[[106 111 125 122 135 127]
 [122 114 112 132 138 110]] ==> 127, 122

[135 102 120 151 116 131 143] ==> 143, 135

[[140 110 147 150 127 120]
 [107 120 126 140 138 122]
 [133 135 130 134 118 108]] ==> 120, 133

[105 105 111 119 137] ==> 137, 105

[[126 148 104 148]
 [143 127 107 155]] ==> 148, 143

[140 122 125 134 102 147] ==> 147, 140

[141 150 145 110 121 122] ==> 122, 141
---
array([[127, 110, 130, 109, 136, 104, 153],
       [123, 112, 139, 105, 129, 112, 151]]) ==> 153, 104

array([124, 135, 131, 150, 116]) ==> 150, 116

array([133, 129, 138, 136, 125, 102]) ==> 138, 102

array([[115, 133, 147, 129],
       [117, 135, 155, 128]]) ==> 155, 115

array([129,  99, 120, 141, 130]) ==> 141, 99

array([147, 131, 124, 107]) ==> 147, 107

array([[131, 133, 130, 136, 119, 124, 130],
       [102, 130, 142, 140, 126, 131, 132]]) ==> 142, 102

array([125, 150, 103, 132, 149, 109, 114]) ==> 150, 103

array([132, 123, 106, 110, 125]) ==> 132, 106
---
array([[114, 116, 153, 136, 118, 134],
       [129, 122, 135, 134, 126, 129],
       [119, 132, 145, 128, 120, 121]]) ⇒ 153, 114

array([151, 126, 148, 150, 147]) ⇒ 151, 126

array([[121, 115, 118, 125, 124, 146],
       [104, 140, 136, 108, 126, 124]]) ⇒ 146, 104

array([150, 126, 112, 126, 109, 130]) ⇒ 150, 109

array([137, 104, 123, 135]) ⇒ 137, 104

array([[115, 121, 127, 153,  99],
       [112, 134, 121, 126, 139]]) ⇒ 153, 99

array([[128, 133, 127, 135, 102, 136],
       [115, 111, 107, 121, 130, 119]]) ⇒ 136, 102

array([154, 116, 143, 130]) ⇒ 154, 116

array([[107, 106, 134, 119],
       [127, 118, 146, 128],
       [135, 137, 122, 116]]) ⇒ 146, 106

array([[109, 127, 124, 112, 118, 109],
       [133, 137, 129, 148, 116, 106]]) ⇒ 148, 106
---
132,107,130,153,112,127,131 ⇒ 153, 153

118,103,104,127,158 ⇒ 104, 158

123,132,129,128,130,126,126
151,112,122,139,128,136,113
122,128,136,127,140,132,137
⇒ 139, 151

150,157,124,128,152 ⇒ 124, 157

130,124,138,134,105,128,153 ⇒ 134, 153

135,123,133,136,132
128,133,106,115,121
125,120,121,129,133
⇒ 106, 136
---
[140, 108, 131, 154, 154] gives 140

[[133, 148, 107, 135],
 [124, 119, 136, 125],
 [134, 139, 118, 127]] gives 125

[[131, 128, 128, 130, 128, 128, 130],
 [131, 129, 128, 131, 157, 131, 141]] gives 128

[[146, 124, 128, 119],
 [153, 114, 150, 154],
 [126, 101, 116, 112]] gives 154

[130, 150, 149, 105, 124] gives 130

[138, 138, 129, 146, 134, 136, 154] gives 129

[117, 143, 147, 134, 155, 142, 113] gives 147

[[124, 127, 135, 137, 132, 138],
 [126, 130, 128, 128, 118, 130],
 [131, 122, 154, 141, 126, 121]] gives 122

[126, 137, 133, 141, 108, 124, 103] gives 133

[[119, 122, 119, 134, 106, 122],
 [130, 130, 140, 123, 126, 122],
 [121, 124, 123, 137, 136, 125]] gives 124
---
[[108 157 137 113 139]
 [122 151 137 117 118]] Out: 137

[[150 108 119 134 115 135 118]
 [134 131 114 128 129 118 135]] Out: 114

[[125 129 127 128 127 120 156]
 [124 130 120 121 122 118 153]] Out: 120

[[138 131 144 130 150 139]
 [121 104 125 116 110 143]] Out: 125

[[127 152 130 124 152]
 [104 115 130 125 115]] Out: 130

[[126 126 102 106 106 118]
 [142 140 151 125 141 114]] Out: 151

[[149 122 154 136 105]
 [100 135 151 132 115]] Out: 151
---
[149 152  99 104 108 137 146] => 104, 152

[107 134 147 153 146 120 155] => 153, 155

[150 153 126 117 150 101 118] => 117, 153

[117 155 134 134 135 133 135] => 134, 155

[122 103 113 151 141] => 113, 151

[[120 135 128 125 151]
 [126 129 134 123 130]
 [124 116 142 142 140]] => 134, 151

[124 132 125 149 137] => 125, 149

[140 130 130 157 138 124 139] => 157, 157
---
137  155  150  112  141  152  151 --> 137
138  104  144  114  135  140  137 --> 138
153  146  127  139  144 --> 153
120  125  129  128  118  100  123 --> 120
149  142  123  115  132  120  131 --> 149
129  111  119  113  104  141 --> 129
124  115  141  103 --> 124
157  134  125  116 --> 157
148  131  122  105  147 --> 148
---
Q: [123, 109, 155, 104, 121, 102]
A: 104
Q: [[135, 146, 148, 138, 128, 131], [133, 118, 112, 120, 139, 114], [127, 145, 140, 137, 132, 155]]
A: 138
Q: [131, 104, 118, 156, 102, 109]
A: 156
Q: [102, 133, 103, 141, 146, 113]
A: 141
Q: [[134, 144, 127, 135, 124, 127], [118, 154, 120, 132, 127, 130]]
A: 135
Q: [151, 153, 146, 140, 142, 144]
A: 140
---
(151, 126, 141, 122, 133, 149) Out: 151
(143, 103, 147, 148, 134) Out: 143
(132, 99, 100, 112, 134, 131, 102) Out: 132
(150, 131, 126, 135, 111) Out: 150
(156, 131, 101, 139) Out: 156
(102, 106, 111, 109, 138) Out: 102
(128, 124, 101, 140, 126) Out: 128
(108, 125, 139, 104) Out: 108
(117, 106, 132, 128, 115, 121, 118) Out: 117
---
Input:
[[125 114 118 142 147 110 109]
 [104 149 139 131 142 114 111]
 [133 137 149 115 105 142 139]]
Output: 149

Input:
[[101 127 141 150 147 116]
 [115 137 123 138 132 114]
 [109 138 120 131 129 117]]
Output: 120

Input:
[[116 139 129 123]
 [131 132 146 121]
 [153 120 131 102]]
Output: 131

Input:
[[111 100 138 117 122]
 [116 133 140 132 109]
 [130 127 133 135 123]]
Output: 133

Input:
[[107 112 125 133 111 140]
 [107 122 122 111 137 142]
 [127 130 151 149 134 142]]
Output: 151

Input:
[[106 127 117 140 124]
 [135 130 134 137 116]
 [144 148 141 130 139]]
Output: 141
